Below is a small trained network, with its code and all its weights. Each question gives an input and a class and asks what happens when units are switched off, that is, made to give their printed mean instead of their output.

import numpy as np


def w(rows, s, z=0):
    codes = np.array(rows[::2]) - 128.0
    scale = np.full(codes.shape[1], s)
    scale[-1] = z or s
    return codes * scale


def norm(h):
    return h / np.sqrt((h * h).mean(-1, keepdims=True) + 1e-5)


def f(y):
    return y / 2 * (1 + np.tanh(0.7978845608 * (y + 0.044715 * y**3)))


def log_softmax(a):
    a = a - a.max(-1, keepdims=True)
    return a - np.log(np.exp(a).sum(-1, keepdims=True))


def net(x, mask):
    res = np.array(x, float).reshape(1, 6) / 4 @ E
    u = 0
    for l in range(2):
        y = f(norm(res) @ A[l][:, :-1].T + A[l][:, -1])
        res = res + np.where(mask[u : u + 16], y, B[l][:, -1]) @ B[l][:, :-1]
        u += 16
    return log_softmax(norm(res)[-1] @ U[:, :-1].T + U[:, -1])


A, B = {}, {}
E = w([
[218,159,175,254,76],'x0',
[130,122,33,199,205],'x1',
[164,239,14,65,143],'x2',
[99,200,138,195,169],'x3',
[19,125,111,144,29],'x4',
[86,73,141,139,205],'x5',
],0.0082)
A[0] = w([
[100,198,109,109,130,77],'0.n0',
[8,170,133,102,132,106],'0.n1',
[94,135,112,136,138,92],'0.n2',
[92,139,139,196,144,161],'0.n3',
[128,86,139,128,139,94],'0.n4',
[30,161,101,118,134,70],'0.n5',
[129,112,223,94,193,2],'0.n6',
[114,162,132,135,194,124],'0.n7',
[137,100,161,145,42,77],'0.n8',
[107,104,110,135,133,86],'0.n9',
[132,194,100,126,82,98],'0.n10',
[93,127,167,116,127,50],'0.n11',
[220,76,79,111,138,98],'0.n12',
[162,171,131,131,99,113],'0.n13',
[130,95,149,151,160,49],'0.n14',
[132,161,155,148,76,70],'0.n15',
],0.017,0.008)
B[0] = w([
[227,145,102,44,110,178],'0.n0',
[203,58,37,132,123,252],'0.n1',
[124,82,126,83,124,127],'0.n2',
[195,75,77,154,131,249],'0.n3',
[159,163,168,103,126,142],'0.n4',
[166,68,6,78,90,202],'0.n5',
[175,106,208,111,203,192],'0.n6',
[145,81,113,108,60,202],'0.n7',
[119,67,168,163,56,246],'0.n8',
[190,114,164,112,95,124],'0.n9',
[179,165,187,128,153,214],'0.n10',
[149,153,88,112,165,129],'0.n11',
[2,144,122,160,151,238],'0.n12',
[106,177,168,143,129,194],'0.n13',
[189,153,137,122,117,136],'0.n14',
[139,149,83,181,78,186],'0.n15',
],0.0096,0.0045)
A[1] = w([
[170,226,117,91,94,1],'1.n0',
[132,140,196,108,191,130],'1.n1',
[204,99,155,100,159,65],'1.n2',
[116,159,65,132,143,108],'1.n3',
[129,147,192,108,102,6],'1.n4',
[174,44,156,68,118,130],'1.n5',
[60,246,90,90,146,125],'1.n6',
[100,93,179,155,27,187],'1.n7',
[44,138,34,90,182,78],'1.n8',
[182,47,129,118,130,139],'1.n9',
[121,130,76,68,132,97],'1.n10',
[184,144,136,129,189,72],'1.n11',
[79,121,104,100,200,123],'1.n12',
[159,112,121,130,214,198],'1.n13',
[228,109,105,191,104,179],'1.n14',
[146,121,86,171,80,41],'1.n15',
],0.013,0.0037)
B[1] = w([
[204,232,125,59,183,166],'1.n0',
[50,167,183,90,115,163],'1.n1',
[54,173,137,103,137,162],'1.n2',
[158,61,142,135,179,159],'1.n3',
[124,131,40,137,135,133],'1.n4',
[54,136,122,63,128,216],'1.n5',
[234,163,225,165,173,184],'1.n6',
[205,104,136,81,46,222],'1.n7',
[231,30,134,199,136,206],'1.n8',
[74,197,87,52,127,215],'1.n9',
[136,104,79,194,183,180],'1.n10',
[57,86,137,81,160,151],'1.n11',
[156,82,177,174,131,172],'1.n12',
[77,121,154,152,176,193],'1.n13',
[2,209,99,169,112,254],'1.n14',
[84,164,135,139,129,169],'1.n15',
],0.0091,0.0081)
U = w([
[51,107,100,143,121,233],'0',
[62,105,235,76,195,124],'1',
[119,71,167,37,26,33],'2',
[130,187,164,186,27,130],'3',
[63,166,115,242,189,3],'4',
[158,78,29,65,158,178],'5',
[209,98,153,179,228,132],'6',
[205,255,144,100,160,152],'7',
],0.021,0.0058)

Each question gives the input, the list of numbers given to net, and the class t.
The units are the neurons (one row each of A and B). Each row of codes is followed by its name. A weight is (code - 128) times the scale printed after its matrix; where a second scale follows, it is the last column's (A, B and U).
mask holds one flag per neuron, layer by layer. A switched-off neuron (its flag False) gives its mean, the last column of its row in B, instead of its output. The means were averaged over made-up inputs and are rounded, as every weight is.
A unit's drop is (log p(t) with every unit on - log p(t) with that unit switched off) / (log p(t) with every unit on - log p(t) with every unit switched off).
The circuit of an input: a set's keep is (log p(t) with only the set's units on - log p(t) with every unit switched off) / (log p(t) with every unit on - log p(t) with every unit switched off). Starting from the 12 units with the biggest drops (on a tie, the unit counted first), units are removed one at a time, each time the one whose removal leaves the highest keep (on an exact tie, the one counted first), for as long as the keep stays at least 0.8.
units of the circuit, in order: the units of the circuit, biggest drop first
most important unit: the unit with the biggest drop
top k neurons: the k neurons with the biggest drops, biggest first
top k neurons in layer l: the k neurons of layer l with the biggest drops, biggest first
drop of u: that unit's drop, to one decimal
input [1,-6,4,5,-4,6], class 1: most important unit -> 0.n6
input [-6,-6,-7,2,8,4], class 5: top 2 neurons -> (0.n1, 0.n5)
input [3,-8,-5,-3,-8,-1], class 1: units of the circuit, in order -> (0.n6, 1.n2)
input [-7,-7,6,-2,5,-8], class 5: units of the circuit, in order -> (0.n1, 1.n10)
input [0,-4,-4,7,4,8], class 5: units of the circuit, in order -> (0.n1, 0.n3)
input [3,2,-6,-6,-8,-8], class 2: top 2 neurons -> (1.n7, 0.n3)
input [7,-6,7,6,8,-6], class 7: top 3 neurons -> (1.n0, 0.n10, 0.n0)
input [6,6,-8,4,-4,-6], class 4: top 2 neurons -> (1.n14, 0.n3)
input [-4,-8,-5,-8,-4,0], class 1: top 2 neurons -> (0.n6, 0.n7)
input [3,7,-1,-8,2,2], class 6: top 2 neurons -> (0.n12, 1.n14)
input [-3,6,-7,5,-4,2], class 0: units of the circuit, in order -> (0.n7, 1.n6)
input [3,-5,2,-7,0,-8], class 3: units of the circuit, in order -> (0.n15, 0.n13)
input [-3,-1,0,6,2,-8], class 7: top 3 neurons -> (0.n10, 1.n0, 0.n13)
input [-1,-7,3,0,1,-3], class 7: units of the circuit, in order -> (1.n0)
input [-6,-4,5,-2,1,-7], class 7: top 2 neurons in layer 0 -> (0.n10, 0.n3)
input [2,1,-8,-1,-7,-7], class 2: top 2 neurons in layer 0 -> (0.n8, 0.n10)
input [7,-2,6,3,-1,7], class 4: top 3 neurons -> (1.n14, 0.n3, 1.n7)
input [2,-1,4,-3,-8,8], class 1: top 2 neurons -> (0.n6, 1.n1)
input [5,8,-8,-4,4,2], class 3: top 2 neurons -> (1.n7, 0.n1)
input [8,5,-8,2,-2,2], class 4: units of the circuit, in order -> (1.n14)
input [0,5,-4,-4,4,-4], class 2: top 2 neurons -> (1.n7, 0.n8)
input [-3,3,-7,-4,6,2], class 2: top 2 neurons in layer 1 -> (1.n7, 1.n10)
input [-2,-1,5,-8,-2,-5], class 6: top 2 neurons -> (0.n12, 1.n8)
input [0,3,3,-7,2,-6], class 7: drop of 0.n10 -> 0.6
input [0,-6,-2,-5,-1,6], class 1: drop of 0.n7 -> 0.1
